Below is a small trained network, with its code and all its weights. Each question gives an input and a class and asks what happens when units are switched off, that is, made to give their printed mean instead of their output.

import numpy as np


def w(rows, s, z=0):
    codes = np.array(rows[::2]) - 128.0
    scale = np.full(codes.shape[1], s)
    scale[-1] = z or s
    return codes * scale


def f(y):
    return np.maximum(y, 0)


def log_softmax(a):
    a = a - a.max(-1, keepdims=True)
    return a - np.log(np.exp(a).sum(-1, keepdims=True))


def net(x, mask):
    res = np.array(x, float).reshape(1, 8) / 4 @ E
    y = f(res @ A[0][:, :-1].T + A[0][:, -1])
    res = res + np.where(mask, y, B[0][:, -1]) @ B[0][:, :-1]
    return log_softmax(res[-1] @ U[:, :-1].T + U[:, -1])


A, B = {}, {}
E = w([
[128,135,130,127,126,135,133,126,128,125,117],'x0',
[30,53,139,155,197,236,2,26,240,73,181],'x1',
[137,133,123,128,129,134,126,126,126,113,129],'x2',
[228,18,199,144,197,135,49,178,60,72,27],'x3',
[132,130,129,125,124,124,127,127,130,127,133],'x4',
[146,193,21,8,164,105,10,174,174,191,70],'x5',
[208,32,164,45,33,220,162,192,217,160,200],'x6',
[11,60,81,149,19,53,126,230,187,17,56],'x7',
],0.0043)
A[0] = w([
[131,162,61,56,156,110,49,149,145,161,119,58],'N1',
[76,183,102,192,180,73,114,99,78,120,74,62],'N2',
[74,52,87,105,63,57,119,207,135,65,48,179],'N3',
[158,182,84,38,159,126,55,160,146,154,89,99],'N4',
[203,57,159,52,98,177,117,195,189,148,144,213],'N5',
[118,157,110,175,197,81,75,103,73,131,59,159],'N6',
[84,74,154,161,208,208,31,20,203,95,179,63],'N7',
[241,6,212,133,216,132,36,187,51,79,22,255],'N8',
[92,146,166,205,111,145,206,107,133,116,196,110],'N9',
[222,170,182,113,215,185,121,49,72,217,187,42],'N10',
[71,180,107,181,175,76,94,92,85,111,93,58],'N11',
[125,77,221,229,124,147,189,95,87,73,156,48],'N12',
[221,182,143,121,71,40,246,220,29,180,85,100],'N13',
[124,68,219,235,134,164,201,96,93,72,157,52],'N14',
[52,79,148,162,161,187,55,49,212,81,169,60],'N15',
[96,173,98,169,176,69,104,101,80,91,82,83],'N16',
[220,140,194,130,215,198,77,57,79,183,143,125],'N17',
[77,187,103,177,172,69,120,91,79,117,88,73],'N18',
[194,52,139,49,54,204,152,192,207,166,210,67],'N19',
[84,189,126,188,175,73,111,82,66,119,90,85],'N20',
[50,60,107,184,70,104,115,210,143,28,54,135],'N21',
[207,183,132,98,88,33,255,213,19,181,91,77],'N22',
[151,158,68,52,164,137,81,154,131,151,71,99],'N23',
[49,232,25,74,85,117,171,91,198,213,201,208],'N24',
[156,86,222,210,120,136,210,122,67,84,144,87],'N25',
[210,181,181,115,223,190,128,38,86,222,208,88],'N26',
[114,154,69,56,147,123,71,158,169,157,95,57],'N27',
[73,177,73,177,188,85,88,86,89,96,100,62],'N28',
[92,150,174,181,89,137,231,97,109,120,195,190],'N29',
[70,190,113,198,204,93,119,86,75,91,96,91],'N30',
[156,132,99,56,168,120,45,177,130,134,64,108],'N31',
[224,196,147,109,182,141,175,76,57,222,178,93],'N32',
],0.0044,0.0036)
B[0] = w([
[215,43,50,202,88,65,37,108,148,220,45,159],'N1',
[192,86,209,68,24,204,164,126,110,174,165,161],'N2',
[94,175,138,209,91,61,188,202,147,34,194,207],'N3',
[210,42,44,195,111,66,54,90,105,200,99,171],'N4',
[168,101,175,64,89,190,217,55,52,138,210,213],'N5',
[158,123,176,86,90,190,190,80,64,138,193,183],'N6',
[40,215,198,77,215,180,35,202,238,169,30,196],'N7',
[28,209,51,61,243,125,233,4,17,34,225,254],'N8',
[194,50,42,177,169,55,78,54,63,167,83,169],'N9',
[127,165,151,233,42,49,136,254,212,47,172,191],'N10',
[193,102,219,80,37,204,165,142,120,172,153,157],'N11',
[221,31,34,189,106,57,23,68,139,237,35,172],'N12',
[44,196,180,43,238,186,30,150,222,214,20,216],'N13',
[229,32,32,180,112,61,21,58,124,234,33,177],'N14',
[48,205,220,45,173,213,50,176,217,194,51,181],'N15',
[152,110,198,96,60,190,174,130,125,147,167,161],'N16',
[86,154,98,225,89,45,167,219,158,44,184,202],'N17',
[197,80,201,73,37,203,174,114,100,177,148,162],'N18',
[195,88,219,48,17,228,209,99,73,176,180,194],'N19',
[177,87,193,86,36,193,182,112,88,159,172,166],'N20',
[91,185,130,218,103,41,158,218,195,41,168,197],'N21',
[19,217,205,53,226,198,24,198,234,183,14,210],'N22',
[206,40,63,195,119,58,81,89,95,199,80,164],'N23',
[111,142,22,144,253,64,199,17,13,77,187,228],'N24',
[196,44,38,165,139,72,37,60,138,219,49,180],'N25',
[106,168,154,222,50,40,138,238,168,40,162,207],'N26',
[224,24,48,221,41,51,31,124,129,222,43,155],'N27',
[165,127,222,73,47,214,160,135,116,157,154,160],'N28',
[165,91,55,140,222,87,85,47,98,182,87,196],'N29',
[189,86,192,75,43,199,162,108,82,176,158,170],'N30',
[201,56,30,207,130,50,78,86,87,162,105,167],'N31',
[64,195,146,208,91,56,150,225,196,35,168,190],'N32',
],0.0043,0.0072)
U = w([
[250,13,16,224,91,44,17,69,127,240,33,20],'0',
[30,210,230,38,229,219,24,214,239,204,24,67],'1',
[92,174,145,246,34,24,197,255,189,11,212,12],'2',
[233,61,234,19,13,255,235,90,67,186,220,19],'3',
[118,142,95,124,196,111,176,87,83,122,170,255],'4',
[84,157,45,87,244,105,212,33,41,69,202,190],'5',
],0.005,0.0042)

Each question gives the input, the list of numbers given to net, and the class t.
The units are the neurons (one row each of A and B). Each row of codes is followed by its name. A weight is (code - 128) times the scale printed after its matrix; where a second scale follows, it is the last column's (A, B and U).
mask holds one flag per neuron, in row order. A switched-off neuron (its flag False) gives its mean, the last column of its row in B, instead of its output. The means were averaged over made-up inputs and are rounded, as every weight is.
A unit's drop is (log p(t) with every unit on - log p(t) with that unit switched off) / (log p(t) with every unit on - log p(t) with every unit switched off).
The circuit of an input: a set's keep is (log p(t) with only the set's units on - log p(t) with every unit switched off) / (log p(t) with every unit on - log p(t) with every unit switched off). Starting from the 12 units with the biggest drops (on a tie, the unit counted first), units are removed one at a time, each time the one whose removal leaves the highest keep (on an exact tie, the one counted first), for as long as the keep stays at least 0.8.
circuit, biggest first: the units of the circuit, biggest drop first
most important unit: the unit with the biggest drop
k most important neurons: the k neurons with the biggest drops, biggest first
drop when u is switched off: that unit's drop, to one decimal
input [-2,-3,5,8,-3,6,3,-5], class 5: most important unit -> N8
input [-2,5,3,-3,-2,-3,4,5], class 1: 3 most important neurons -> (N15 N8 N7)
input [-7,7,6,1,-7,-6,1,-8], class 2: circuit, biggest first -> (N26 N10)
input [-8,6,2,-3,4,-1,8,-8], class 2: circuit, biggest first -> (N26 N10)
input [-4,-1,-6,-8,-6,-7,8,-8], class 2: circuit, biggest first -> (N26 N32)
input [-8,-5,-3,-8,-8,-6,1,7], class 5: circuit, biggest first -> (N24 N29)
input [-6,5,2,-8,1,8,0,6], class 0: circuit, biggest first -> (N27 N1)
input [5,-4,1,-5,-7,6,-3,3], class 0: circuit, biggest first -> (N8 N27)
input [-6,-7,2,-3,6,-5,-2,-4], class 1: circuit, biggest first -> (N22 N13)
input [-2,1,6,4,8,-6,2,-4], class 0: 2 most important neurons -> (N14 N12)
input [-2,8,7,7,-6,-1,3,-5], class 1: 3 most important neurons -> (N7 N15 N24)
input [-1,4,2,3,-2,7,-2,-7], class 0: 2 most important neurons -> (N4 N1)
input [-4,4,1,6,3,-8,6,1], class 0: 3 most important neurons -> (N14 N12 N25)
input [8,5,-6,8,-6,-5,3,-6], class 5: circuit, biggest first -> (N8)
input [-5,5,-4,-3,-3,-3,-8,-8], class 2: 4 most important neurons -> (N26 N10 N17 N32)
input [2,-2,3,5,4,-6,2,-5], class 0: 2 most important neurons -> (N25 N14)
input [3,-7,4,1,-5,0,4,5], class 1: 2 most important neurons -> (N13 N22)
input [0,-7,6,6,-1,4,-1,-2], class 1: 3 most important neurons -> (N22 N13 N24)
input [-3,7,-3,1,-1,2,0,4], class 1: 2 most important neurons -> (N15 N7)
input [-5,8,-8,4,-8,0,-6,-4], class 1: circuit, biggest first -> (N7)
input [4,-1,-2,6,1,-8,5,4], class 0: 3 most important neurons -> (N14 N12 N25)
input [2,-8,-6,0,-8,-2,6,-4], class 1: drop when N13 is switched off -> 0.2
